How the nodes are linked:
κ: s322->s67, s408->s322, s516->s623, s413->s570, s692->s839, s67->s479, s919->s458, s736->s855, s679->s736, s503->s62, s709->s559, s802->s766, s623->s587, s930->s516, s911->s371, s781->s692, s976->s408, s436->s802, s570->s976, s62->s675, s608->s781, s479->s608, s559->s900, s276->s930, s817->s276, s952->s685, s335->s866, s587->s572, s401->s919, s371->s679, s279->s39, s855->s279, s866->s436, s675->s911, s572->s503, s291->s952, s808->s413, s900->s401, s35->s291, s839->s35, s458->s817, s39->s335, s766->s808, s685->s709
α: s322->s692, s408->s781, s516->s62, s413->s67, s692->s685, s67->s839, s919->s516, s736->s866, s679->s335, s503->s679, s709->s458, s802->s976, s623->s675, s930->s503, s911->s279, s781->s952, s976->s608, s436->s570, s570->s479, s62->s736, s608->s291, s479->s35, s559->s817, s276->s572, s817->s587, s952->s401, s335->s808, s587->s911, s401->s930, s371->s39, s279->s802, s855->s436, s866->s413, s675->s855, s572->s371, s291->s900, s808->s322, s900->s276, s35->s559, s839->s709, s458->s623, s39->s766, s766->s408, s685->s919
ε: s322->s608, s408->s479, s516->s572, s413->s408, s692->s291, s67->s781, s919->s276, s736->s39, s679->s279, s503->s911, s709->s401, s802->s413, s623->s503, s930->s587, s911->s736, s781->s35, s976->s67, s436->s808, s570->s322, s62->s371, s608->s839, s479->s692, s559->s919, s276->s623, s817->s516, s952->s559, s335->s802, s587->s62, s401->s817, s371->s855, s279->s866, s855->s335, s866->s766, s675->s679, s572->s675, s291->s709, s808->s976, s900->s458, s35->s685, s839->s952, s458->s930, s39->s436, s766->s570, s685->s900
π: s322->s808, s408->s766, s516->s919, s413->s866, s692->s322, s67->s413, s919->s685, s736->s62, s679->s503, s503->s930, s709->s839, s802->s279, s623->s458, s930->s401, s911->s587, s781->s408, s976->s802, s436->s855, s570->s436, s62->s516, s608->s976, s479->s570, s559->s35, s276->s900, s817->s559, s952->s781, s335->s679, s587->s817, s401->s952, s371->s572, s279->s911, s855->s675, s866->s736, s675->s623, s572->s276, s291->s608, s808->s335, s900->s291, s35->s479, s839->s67, s458->s709, s39->s371, s766->s39, s685->s692
χ: s322->s408, s408->s976, s516->s930, s413->s808, s692->s781, s67->s322, s919->s401, s736->s679, s679->s371, s503->s572, s709->s685, s802->s436, s623->s516, s930->s276, s911->s675, s781->s608, s976->s570, s436->s866, s570->s413, s62->s503, s608->s479, s479->s67, s559->s709, s276->s817, s817->s458, s952->s291, s335->s39, s587->s623, s401->s900, s371->s911, s279->s855, s855->s736, s866->s335, s675->s62, s572->s587, s291->s35, s808->s766, s900->s559, s35->s839, s839->s692, s458->s919, s39->s279, s766->s802, s685->s952
φ: s322->s570, s408->s413, s516->s817, s413->s802, s692->s479, s67->s976, s919->s559, s736->s911, s679->s675, s503->s623, s709->s291, s802->s335, s623->s276, s930->s458, s911->s503, s781->s67, s976->s808, s436->s39, s570->s766, s62->s587, s608->s322, s479->s408, s559->s952, s276->s919, s817->s401, s952->s839, s335->s855, s587->s930, s401->s709, s371->s62, s279->s679, s855->s371, s866->s279, s675->s572, s572->s516, s291->s692, s808->s436, s900->s685, s35->s781, s839->s608, s458->s900, s39->s736, s766->s866, s685->s35

In the rows, zero is written as 551.

The rows follow the links: the fewer symbols apart two nodes are, the more alike their rows tend to be.

Each row is also shifted at random along 3 hidden directions that mean nothing.

Each row, then its node:
[ 373  544  534  676  533  507  648  451  634  644  666  490  636  702  493  411  458  514  604  693  394  362  677  466  598  605  561  606  493  602  379  709  491  501  567  570] | s736
[ 478  582  493  630  685  486  608  550  599  652  587  429  620  687  446  551  468  473  631  693  455  491  653  473  496  436  622  590  489  613  489  633  458  477  481  459] | s279
[ 416  635  457  429  563  647  468  394  507  670  530  501  457  624  467  466  403  355  440  609  444  615  664  663  691  589  461  503  627  570  617  680  584  694  596  483] | s976
[1039  496  589  515  375  592  531  489  553  476  575  698  526  448  647  451  581  629  493  455  617  535  484  588  660  728  397  549  579  520  544  515  681  591  608  668] | s900
[ 968  486  590  549  380  555  541  488  579  451  599  703  558  463  663  429  586  659  542  468  615  509  476  559  648  741  402  559  553  518  496  504  677  547  604  685] | s919
[ 519  564  645  463  431  694  511  568  437  475  483  635  435  452  640  583  632  565  408  409  549  607  510  670  640  664  566  457  652  469  614  549  547  695  724  649] | s35
[ 597  522  472  644  659  420  600  531  655  629  629  471  660  661  474  509  475  538  675  691  510  465  606  438  481  473  560  643  468  623  463  591  529  415  422  481] | s679
[ 825  535  567  441  436  620  466  502  492  492  512  662  470  427  641  515  563  579  456  439  643  633  485  648  647  679  407  509  618  500  631  489  671  647  619  619] | s952
[ 658  504  512  682  570  431  626  501  671  610  660  519  679  649  511  454  495  576  673  666  506  401  592  425  525  553  533  635  464  618  407  601  547  423  470  551] | s911
[ 544  638  408  441  778  529  461  559  512  663  474  418  503  611  403  637  435  390  547  636  561  723  580  597  495  346  571  525  569  609  722  545  550  582  416  344] | s413
[ 609  451  575  610  479  441  581  561  641  472  619  652  644  481  641  479  602  717  650  518  658  489  458  468  528  635  444  620  487  554  477  457  659  415  486  640] | s516
[  76  625  545  567  658  587  575  583  516  637  520  426  532  656  453  627  518  437  543  631  430  543  656  547  520  437  709  522  563  566  550  638  396  581  573  465] | s802
[ 674  517  659  526  381  648  550  568  504  431  521  684  490  425  685  540  654  654  470  401  586  550  483  613  614  702  533  496  606  478  550  504  584  629  692  695] | s709
[ 950  602  518  388  553  641  440  532  443  554  458  567  434  479  551  602  534  475  444  471  607  710  518  687  605  552  487  481  636  520  715  513  614  697  577  512] | s692
[ 198  625  442  469  603  599  497  401  530  689  555  477  516  643  452  456  392  368  495  649  437  575  676  614  668  569  457  532  585  592  571  679  565  651  553  465] | s808
[ 671  457  683  729  440  515  691  603  626  479  633  593  663  570  625  523  663  712  629  546  504  353  543  432  515  630  655  599  489  531  360  571  463  441  622  688] | s587

In each set, the symbols that take the first to the second take the third to the fourth, perhaps in another order. Give the fourth.
Answers are names.
A [ 387  615  656  473  490  724  520  612  409  506  441  563  415  502  590  659  635  508  400  437  493  626  567  683  603  578  675  428  660  465  626  590  445  731  736  594]
B [ 569  645  522  501  678  629  529  582  474  644  472  413  485  636  449  660  507  394  491  596  447  639  645  611  533  415  691  493  599  562  640  631  424  657  579  434]
C [ 905  592  448  603  617  523  600  413  596  715  627  437  601  738  424  444  395  393  576  729  370  437  721  502  612  540  536  586  522  617  444  731  490  550  525  480]
D s675

A [ 544  547  561  415  424  634  463  504  484  477  509  669  455  424  643  513  575  572  435  423  634  656  473  671  663  692  406  493  623  494  645  491  680  673  621  624]
B [ 541  466  642  591  422  521  574  605  570  409  570  685  572  429  681  544  661  725  569  439  667  522  433  517  529  652  509  565  522  506  524  452  618  494  579  688]
C [ 412  597  448  572  639  518  576  450  600  692  600  445  576  691  450  461  409  419  575  702  442  493  677  521  589  514  520  584  526  615  493  677  527  535  510  471]
D s976

A [ 486  483  691  580  376  596  589  618  533  410  543  687  537  427  698  577  701  712  522  401  624  503  450  557  550  679  577  532  564  483  511  477  561  553  662  713]
B [ 660  468  627  565  436  529  568  590  577  428  577  679  577  442  673  525  641  703  576  449  666  524  440  513  544  651  476  577  540  521  520  449  641  497  567  669]
C [ 652  438  482  568  566  369  536  562  668  491  633  637  671  470  592  483  551  710  691  556  754  566  410  455  472  554  375  661  452  595  556  387  746  364  366  551]
D s572

A [ 547  591  619  436  530  665  482  631  433  480  439  592  428  449  605  658  630  546  438  428  610  682  485  659  557  551  592  469  638  486  690  478  546  673  633  568]
B [ 340  644  575  442  559  690  471  568  432  562  441  529  424  526  543  638  556  453  417  493  509  668  574  673  594  536  605  455  650  509  670  575  499  713  650  521]
C [ 322  442  608  617  423  476  591  572  621  432  614  689  625  452  666  485  640  743  626  485  668  478  436  483  538  668  466  609  496  535  473  452  666  444  537  679]
D s919

A [ 434  539  659  500  547  579  506  768  475  394  442  620  497  376  645  763  739  691  533  380  726  705  375  589  421  480  657  500  582  472  705  350  553  554  552  585]
B [ 730  547  587  437  564  579  468  673  475  434  447  614  480  395  616  684  650  624  512  409  722  727  397  627  493  505  540  504  588  502  720  378  612  585  522  549]
C [ 245  603  540  403  497  686  458  478  459  562  483  588  418  503  561  525  516  457  403  480  533  667  574  693  685  632  473  470  656  512  657  585  603  720  651  566]
D s479

A [1009  602  590  446  540  660  482  607  443  501  443  559  436  475  580  655  598  512  437  453  589  688  520  656  579  543  594  463  636  498  686  514  530  682  631  548]
B [ 845  492  619  526  347  602  537  477  552  469  575  715  523  448  673  427  595  644  499  439  605  509  486  599  678  770  399  540  582  501  502  532  667  599  659  716]
C [ 215  642  592  469  592  696  506  601  421  557  448  506  432  537  540  682  583  438  418  488  495  660  576  664  555  488  683  453  641  513  660  580  451  696  647  519]
D s291

A [ 468  471  652  725  493  465  661  624  635  481  632  583  673  554  612  548  655  723  666  548  565  391  518  414  454  570  645  611  476  554  392  514  492  401  561  658]
B [ 778  462  696  678  491  499  644  713  576  414  563  604  619  492  652  650  723  750  634  475  615  468  453  462  419  540  700  578  494  515  476  453  486  433  563  659]
C [ 539  556  468  622  703  439  592  557  624  662  606  426  645  668  435  553  465  500  661  698  519  511  610  458  460  402  602  618  476  635  507  579  507  438  412  441]
D s911

A [ 606  514  663  513  383  637  544  558  504  429  525  688  486  431  674  556  652  650  477  402  603  565  465  619  624  693  513  503  600  474  574  507  596  612  678  686]
B [ 587  597  557  398  508  659  464  533  445  525  471  597  435  471  585  576  559  491  423  452  603  698  522  681  628  599  496  478  637  503  690  517  603  692  614  554]
C [ 502  647  568  481  510  729  521  483  444  616  492  508  428  604  516  553  513  386  393  542  384  569  675  666  666  606  631  461  659  518  589  710  449  746  725  551]
D s766

A [ 547  545  578  430  555  579  462  664  479  430  455  635  486  381  628  670  650  630  514  398  736  739  399  616  498  515  507  503  588  504  719  373  642  579  524  564]
B [ 627  478  631  560  385  552  570  559  565  426  579  702  563  429  679  492  651  699  541  432  635  513  452  547  593  693  474  555  545  499  517  475  645  525  609  689]
C [ 400  509  498  661  605  420  611  525  666  611  640  515  665  642  502  471  490  577  678  671  523  441  589  435  501  515  534  640  465  615  440  585  555  407  438  526]
D s335

A [ 520  651  552  484  509  723  539  434  464  639  516  496  433  631  509  503  481  363  390  565  356  545  700  673  704  625  584  466  647  531  558  731  461  754  721  542]
B [ 666  610  524  392  592  639  442  578  445  545  437  555  427  483  550  637  549  476  441  472  616  741  515  678  576  514  515  474  637  522  735  501  600  683  564  491]
C [ 490  484  535  687  452  471  644  400  674  596  702  575  665  642  567  330  475  590  638  642  463  324  628  450  639  701  449  635  478  594  333  666  587  456  552  638]
D s855

A [ 569  456  603  662  508  437  618  622  628  459  617  613  657  490  625  549  641  721  669  530  654  474  460  437  463  567  545  615  481  560  469  459  595  394  487  632]
B [ 952  492  618  561  438  543  562  581  563  432  560  670  566  448  668  536  635  682  569  459  644  536  452  541  542  631  502  567  540  510  533  469  609  529  582  660]
C [ 253  637  491  526  734  548  528  601  517  634  494  397  527  639  423  670  501  428  555  635  500  640  625  564  476  372  674  537  554  596  633  582  452  577  479  397]
D s279

A [ 418  511  612  736  555  469  690  608  635  555  628  503  675  646  535  559  596  626  664  630  468  363  597  418  465  512  691  612  471  578  373  595  426  431  550  591]
B [1029  468  614  664  486  475  621  585  618  485  620  612  633  521  616  516  629  706  634  529  600  451  496  466  501  602  558  600  499  546  450  502  569  431  541  640]
C [ 524  467  535  650  659  365  594  663  660  507  595  549  691  530  548  615  598  709  738  591  687  534  444  408  372  415  576  643  436  595  520  405  579  333  349  511]
D s817

A [ 688  646  545  461  529  717  508  481  449  631  486  493  429  609  498  531  489  375  397  555  408  595  679  674  668  581  597  464  651  522  594  702  468  745  703  525]
B [ 178  637  539  502  623  645  531  561  471  632  481  444  481  619  469  629  514  413  482  575  441  605  637  617  561  465  670  490  604  552  611  628  429  663  614  466]
C [ 241  596  415  502  705  502  509  485  568  675  552  433  552  650  432  526  411  404  583  673  526  610  626  549  543  436  500  573  538  618  608  595  572  539  432  390]
D s39

A [ 666  519  473  652  718  372  597  604  654  600  607  458  680  629  469  581  507  586  719  678  585  517  548  415  408  393  588  654  448  624  512  515  529  373  365  448]
B [ 522  489  483  655  602  398  601  507  677  603  647  524  689  619  509  465  486  592  682  666  566  449  567  426  505  524  487  650  459  620  447  557  588  399  421  524]
C [ 683  461  610  603  457  483  578  588  605  451  603  667  604  465  647  518  633  723  613  477  674  506  439  496  517  625  491  599  501  531  503  450  632  459  517  653]
D s817

A [ 558  459  580  523  403  519  535  520  574  430  571  708  565  411  675  472  610  695  563  450  691  543  439  547  598  697  387  577  548  518  551  436  713  513  561  673]
B [ 562  471  704  640  338  596  622  602  555  410  590  691  565  460  702  522  698  725  538  434  568  424  494  529  595  734  588  557  549  477  431  534  543  535  707  755]
C [  59  456  571  681  551  407  629  602  656  507  630  574  682  548  574  525  597  693  687  579  617  445  502  428  457  539  549  635  456  589  437  487  564  374  459  598]
D s675

